Where the symbols take the states:
at | φ λ ζ ω κ
Z555 | Z481 Z660 Z495 Z270 Z973
Z318 | Z501 Z465 Z352 Z571 Z105
Z235 | Z225 Z438 Z899 Z335 Z734
Z501 | Z377 Z352 Z697 Z23 Z465
Z700 | Z392 Z684 Z26 Z660 Z53
Z996 | Z612 Z711 Z263 Z252 Z474
Z794 | Z357 Z928 Z753 Z894 Z410
Z928 | Z753 Z357 Z834 Z509 Z794
Z606 | Z410 Z622 Z794 Z233 Z117
Z495 | Z552 Z604 Z790 Z716 Z481
Z748 | Z318 Z105 Z465 Z365 Z264
Z233 | Z275 Z355 Z894 Z253 Z834
Z365 | Z571 Z662 Z34 Z996 Z697
Z571 | Z23 Z34 Z559 Z612 Z662
Z410 | Z928 Z794 Z357 Z275 Z622
Z559 | Z474 Z116 Z996 Z93 Z23
Z34 | Z559 Z23 Z116 Z263 Z571
Z358 | Z906 Z270 Z818 Z102 Z790
Z818 | Z929 Z716 Z786 Z672 Z906
Z420 | Z939 Z672 Z530 Z794 Z532
Z684 | Z26 Z392 Z108 Z481 Z700
Z632 | Z53 Z170 Z700 Z43 Z543
Z390 | Z235 Z734 Z438 Z359 Z253
Z377 | Z365 Z697 Z662 Z116 Z352
Z977 | Z253 Z909 Z390 Z899 Z984
Z225 | Z869 Z899 Z453 Z51 Z438
Z906 | Z716 Z818 Z929 Z420 Z270
Z93 | Z62 Z847 Z252 Z700 Z279
Z543 | Z170 Z632 Z53 Z108 Z252
Z662 | Z34 Z571 Z23 Z711 Z365
Z973 | Z660 Z555 Z481 Z358 Z43
Z894 | Z984 Z509 Z977 Z235 Z275
Z532 | Z672 Z420 Z939 Z410 Z102
Z438 | Z899 Z225 Z869 Z563 Z235
Z62 | Z543 Z252 Z632 Z392 Z847
Z909 | Z390 Z253 Z734 Z869 Z977
Z834 | Z355 Z233 Z275 Z909 Z753
Z734 | Z438 Z235 Z225 Z911 Z390
Z929 | Z356 Z786 Z102 Z530 Z716
Z911 | Z563 Z335 Z51 Z318 Z359
Z23 | Z116 Z559 Z474 Z279 Z34
Z847 | Z252 Z62 Z543 Z684 Z93
Z102 | Z420 Z532 Z672 Z622 Z356
Z509 | Z977 Z984 Z909 Z438 Z894
Z552 | Z358 Z790 Z270 Z786 Z604
Z105 | Z465 Z318 Z501 Z662 Z748
Z697 | Z662 Z365 Z571 Z474 Z377
Z117 | Z622 Z606 Z410 Z834 Z530
Z753 | Z233 Z834 Z355 Z977 Z357
Z43 | Z555 Z973 Z660 Z790 Z108
Z359 | Z335 Z911 Z563 Z105 Z453
Z252 | Z632 Z543 Z170 Z26 Z62
Z716 | Z786 Z929 Z356 Z939 Z818
Z453 | Z911 Z359 Z335 Z748 Z869
Z357 | Z834 Z753 Z233 Z984 Z928
Z786 | Z102 Z356 Z532 Z117 Z929
Z612 | Z279 Z263 Z93 Z632 Z711
Z899 | Z453 Z869 Z359 Z182 Z225
Z604 | Z790 Z552 Z358 Z929 Z495
Z481 | Z604 Z495 Z552 Z818 Z660
Z279 | Z847 Z93 Z62 Z53 Z263
Z270 | Z818 Z906 Z716 Z532 Z358
Z660 | Z495 Z481 Z604 Z906 Z555
Z263 | Z93 Z279 Z847 Z170 Z612
Z939 | Z117 Z530 Z606 Z357 Z672
Z672 | Z530 Z939 Z117 Z928 Z420
Z355 | Z894 Z275 Z509 Z390 Z233
Z392 | Z108 Z26 Z43 Z495 Z684
Z352 | Z697 Z377 Z365 Z559 Z501
Z182 | Z748 Z264 Z105 Z377 Z51
Z790 | Z270 Z358 Z906 Z356 Z552
Z264 | Z105 Z748 Z318 Z697 Z182
Z563 | Z182 Z51 Z264 Z501 Z335
Z170 | Z700 Z53 Z684 Z973 Z632
Z711 | Z263 Z612 Z279 Z543 Z996
Z356 | Z532 Z102 Z420 Z606 Z786
Z622 | Z794 Z410 Z928 Z355 Z606
Z26 | Z43 Z108 Z973 Z604 Z392
Z116 | Z996 Z474 Z711 Z847 Z559
Z275 | Z509 Z894 Z984 Z734 Z355
Z53 | Z684 Z700 Z392 Z555 Z170
Z869 | Z359 Z453 Z911 Z264 Z899
Z335 | Z51 Z563 Z182 Z465 Z911
Z253 | Z734 Z390 Z235 Z453 Z909
Z984 | Z909 Z977 Z253 Z225 Z509
Z108 | Z973 Z43 Z555 Z552 Z26
Z474 | Z711 Z996 Z612 Z62 Z116
Z51 | Z264 Z182 Z748 Z352 Z563
Z465 | Z352 Z501 Z377 Z34 Z318
Z530 | Z606 Z117 Z622 Z753 Z939

In the rows, zero is written as 72.

The rows follow the links: the fewer symbols apart two states are, the more alike their rows tend to be.

Each row is also shifted at random along 3 hidden directions that mean nothing.

Some states, each with a row of numbers:
Z352 -> 76;97;73;101;80;78;80;52;73;87;47;64;73;77;71;81;58;82;70;59;62;62;82;61;86;80;66
Z275 -> 74;71;68;72;69;87;82;70;82;48;82;93;57;75;73;83;69;74;70;72;71;73;47;74;59;68;80
Z43 -> 76;72;80;80;72;76;89;84;78;73;80;44;65;65;100;60;89;79;57;73;69;60;80;67;71;68;89
Z279 -> 75;80;67;68;69;74;69;70;66;90;74;52;85;68;85;62;69;85;65;73;70;73;84;71;79;72;76
Z928 -> 58;61;70;72;83;65;63;77;81;68;74;89;60;68;50;90;67;57;90;74;69;68;54;80;76;67;68
Z23 -> 74;74;57;89;75;91;102;82;82;74;85;67;73;75;75;62;84;83;49;57;74;67;73;78;78;77;77
Z116 -> 77;72;60;68;77;74;63;79;72;77;80;72;91;74;72;62;84;74;67;62;89;85;77;79;85;72;63
Z753 -> 60;60;65;74;75;81;84;81;84;59;86;92;56;70;59;85;71;67;74;71;67;66;44;79;68;67;79
Z790 -> 62;63;73;69;60;68;87;84;73;76;92;53;67;60;77;70;73;76;67;78;58;63;82;69;72;68;91
Z984 -> 82;84;70;82;86;75;52;54;83;59;60;95;61;75;70;93;63;70;96;69;67;76;60;78;66;69;65
Z465 -> 79;84;70;72;72;75;72;52;66;78;60;78;78;76;70;71;57;86;70;62;73;73;68;74;78;71;61
Z235 -> 72;69;80;74;61;68;85;60;52;68;53;73;75;85;62;73;60;60;59;77;73;74;88;67;59;75;71
Z253 -> 80;81;79;81;74;69;66;52;65;63;49;78;67;81;71;84;58;65;79;74;68;74;80;70;61;72;69
Z51 -> 77;85;46;88;98;99;70;65;94;72;69;95;63;77;72;88;67;88;77;61;70;67;33;94;72;77;67
Z794 -> 57;62;70;78;83;66;67;77;81;71;70;84;57;69;53;92;65;58;89;75;65;63;56;81;72;67;72
Z684 -> 72;65;69;66;76;68;73;90;84;74;92;74;73;63;76;57;92;85;77;65;75;70;65;79;79;76;64
Z543 -> 67;79;70;79;67;74;89;78;74;90;79;51;76;67;80;62;73;89;64;70;60;61;85;63;83;84;79
Z555 -> 73;69;79;67;72;65;71;79;72;77;80;49;69;63;92;63;81;75;69;76;71;66;81;72;73;60;83
Z977 -> 82;77;66;79;75;84;81;58;79;55;70;88;56;78;78;83;62;80;73;69;63;70;57;83;52;68;76
Z606 -> 65;47;80;51;62;63;86;79;62;63;80;71;62;71;70;66;69;66;62;83;71;67;63;85;49;59;80
Z377 -> 74;82;68;89;69;86;106;61;72;79;69;67;69;76;72;64;62;92;50;57;62;60;73;72;73;76;76
Z604 -> 66;62;71;59;73;54;53;78;74;81;84;64;75;57;68;73;71;71;91;74;68;75;80;77;81;60;71
Z252 -> 70;82;50;91;91;84;82;76;97;93;85;67;64;62;78;77;69;104;82;61;47;53;63;88;79;81;76
Z662 -> 72;99;67;118;97;76;70;63;88;91;47;69;71;76;63;89;70;73;83;54;64;60;87;62;99;87;63
Z495 -> 68;61;91;54;49;57;76;77;52;78;80;40;81;65;84;56;76;63;58;84;75;74;99;55;75;60;87
Z559 -> 77;81;47;96;97;86;68;78;95;81;77;78;74;71;71;78;83;82;80;53;72;69;66;88;88;78;65
Z62 -> 70;95;75;91;76;72;70;67;74;100;59;42;80;68;82;74;68;82;74;73;59;60;96;54;89;86;79
Z357 -> 58;74;86;79;76;60;53;71;70;73;55;77;68;75;52;93;68;42;88;81;74;72;75;54;86;72;69
Z501 -> 78;76;74;58;72;59;47;50;59;79;58;89;89;74;54;69;57;77;87;61;85;88;74;74;88;67;42
Z182 -> 79;74;53;64;87;89;61;63;80;68;75;99;73;76;68;77;65;86;78;62;81;79;37;94;71;69;59
Z734 -> 76;77;80;79;67;68;75;55;57;67;49;74;72;83;65;79;58;59;68;76;71;75;87;69;59;74;68

The symbols that take the first to the second take the third to the fourth, perhaps in another order. What is the fourth?
Answer with the state's name.
75;61;52;65;77;71;75;79;78;73;90;95;81;71;51;59;78;83;74;50;83;82;62;94;83;71;50
: 77;71;58;61;71;80;73;73;72;84;87;61;82;67;85;59;72;93;62;69;72;75;71;87;72;68;76
:: 72;84;53;108;91;89;91;77;93;80;71;72;67;73;70;77;79;83;66;51;65;61;71;78;86;83;72
: Z279

73;55;75;44;67;57;63;92;71;70;96;81;83;63;69;47;93;80;80;66;89;84;68;78;81;72;53
: 61;81;74;87;86;55;44;73;83;89;66;60;69;59;67;93;69;62;104;76;56;66;90;61;93;73;74
:: 68;81;70;83;79;68;73;82;84;88;77;64;74;65;72;67;81;84;82;66;64;63;79;65;89;87;66
: Z495

73;83;65;89;86;68;57;74;77;84;62;77;85;76;57;76;79;66;83;55;82;78;85;69;99;79;53
: 75;86;57;80;84;78;63;68;81;93;74;57;76;66;85;73;68;91;78;67;63;68;76;80;80;75;75
:: 61;58;89;63;64;57;74;76;59;70;64;66;66;73;64;75;67;53;71;85;71;68;76;69;64;64;77
: Z275

74;59;62;67;68;75;94;66;66;61;74;89;66;81;60;70;60;76;62;68;69;74;64;94;49;69;68
: 75;80;70;76;73;67;72;58;65;81;62;79;81;76;58;70;61;81;76;57;74;74;79;71;87;74;54
:: 80;81;71;69;71;81;74;53;65;76;63;77;77;77;73;68;57;87;64;64;75;73;63;74;74;70;64
: Z93

74;69;66;50;63;68;66;73;61;87;85;61;90;67;77;55;69;87;67;72;75;80;79;78;77;69;69
: 73;75;84;81;63;77;100;88;75;75;79;47;71;69;92;52;93;80;50;71;70;59;84;54;77;82;85
:: 72;71;70;75;62;75;96;69;64;76;74;72;82;78;62;58;70;79;53;57;77;73;80;69;81;75;65
: Z711

73;76;76;76;69;65;65;72;61;81;63;69;93;79;59;63;81;61;66;61;90;83;95;59;94;78;57
: 77;80;67;77;80;66;52;75;70;82;64;70;92;75;65;68;84;63;77;62;89;85;89;67;96;76;57
:: 71;64;57;70;81;83;68;72;92;50;88;108;56;69;61;90;70;75;88;67;70;74;34;88;65;66;68
: Z894

74;75;73;80;67;89;87;68;78;51;76;84;56;76;78;83;69;71;63;76;68;68;54;65;59;71;86
: 78;68;74;72;63;75;86;58;62;60;64;79;66;81;70;73;60;72;62;72;69;73;75;79;50;69;73
:: 79;90;56;90;91;85;64;71;86;90;70;56;76;69;89;77;76;85;73;66;67;66;76;80;82;76;79
: Z252

76;65;52;54;78;88;65;70;75;63;83;102;78;78;64;69;69;84;70;64;88;85;34;94;69;68;59
: 73;74;72;86;59;83;111;73;62;77;72;58;80;80;70;56;74;78;39;59;74;66;87;60;80;79;78
:: 78;73;81;77;74;71;79;85;77;73;78;51;69;65;95;59;91;76;65;73;72;64;80;66;76;70;82
: Z906

82;74;78;64;67;66;60;54;62;58;60;87;72;78;68;78;61;67;79;75;76;82;73;74;58;67;63
: 67;73;61;95;84;81;86;72;78;73;59;82;65;83;57;86;65;64;67;68;66;64;69;81;67;82;72
:: 79;86;51;86;91;86;64;71;87;89;77;62;74;66;87;77;73;91;77;65;64;67;69;88;77;72;77
: Z543

74;77;70;72;70;66;72;58;63;81;61;80;83;75;56;67;61;79;74;58;77;77;80;71;86;73;53
: 73;69;60;74;75;72;83;70;74;78;78;86;78;74;54;64;68;84;71;51;74;74;69;83;83;72;55
:: 68;55;61;53;56;78;105;91;73;76;108;68;75;64;75;44;79;101;52;66;67;68;64;83;67;77;75
: Z53

80;87;73;72;72;81;70;52;64;77;56;73;78;78;77;72;60;81;66;67;77;74;66;68;76;71;65
: 81;82;70;74;65;89;94;55;64;75;66;67;74;79;82;65;58;90;50;65;70;67;65;70;67;71;76
:: 73;79;80;79;59;71;90;62;56;81;60;64;85;80;64;60;65;74;53;61;76;73;92;56;85;77;66
: Z365

78;74;62;59;72;73;59;73;67;86;80;62;89;70;82;61;76;84;69;71;80;82;77;80;78;68;70
: 78;67;55;66;68;90;90;80;73;75;94;60;81;72;90;52;82;90;45;65;78;76;69;86;68;69;81
:: 79;79;71;70;73;72;58;74;63;83;68;57;95;76;79;62;84;67;63;70;88;84;91;63;89;74;68
: Z559

77;64;71;61;85;59;48;84;84;73;86;78;73;60;79;63;91;78;95;66;80;76;64;88;81;64;59
: 72;66;81;67;65;69;80;80;69;76;82;44;69;62;92;60;78;77;61;76;68;65;83;71;71;60;89
:: 66;67;76;74;63;75;87;75;56;70;59;73;80;88;56;70;69;53;51;76;83;76;80;64;69;79;72
: Z335

69;72;70;56;67;62;61;75;66;91;80;65;87;66;67;59;72;84;79;70;73;77;83;70;85;77;62
: 66;78;67;86;72;82;99;83;83;88;84;54;68;66;83;63;77;95;61;65;56;56;76;69;78;86;83
:: 67;74;72;81;76;82;75;72;84;57;73;89;58;73;65;91;71;62;78;74;70;67;53;66;71;72;78
: Z275

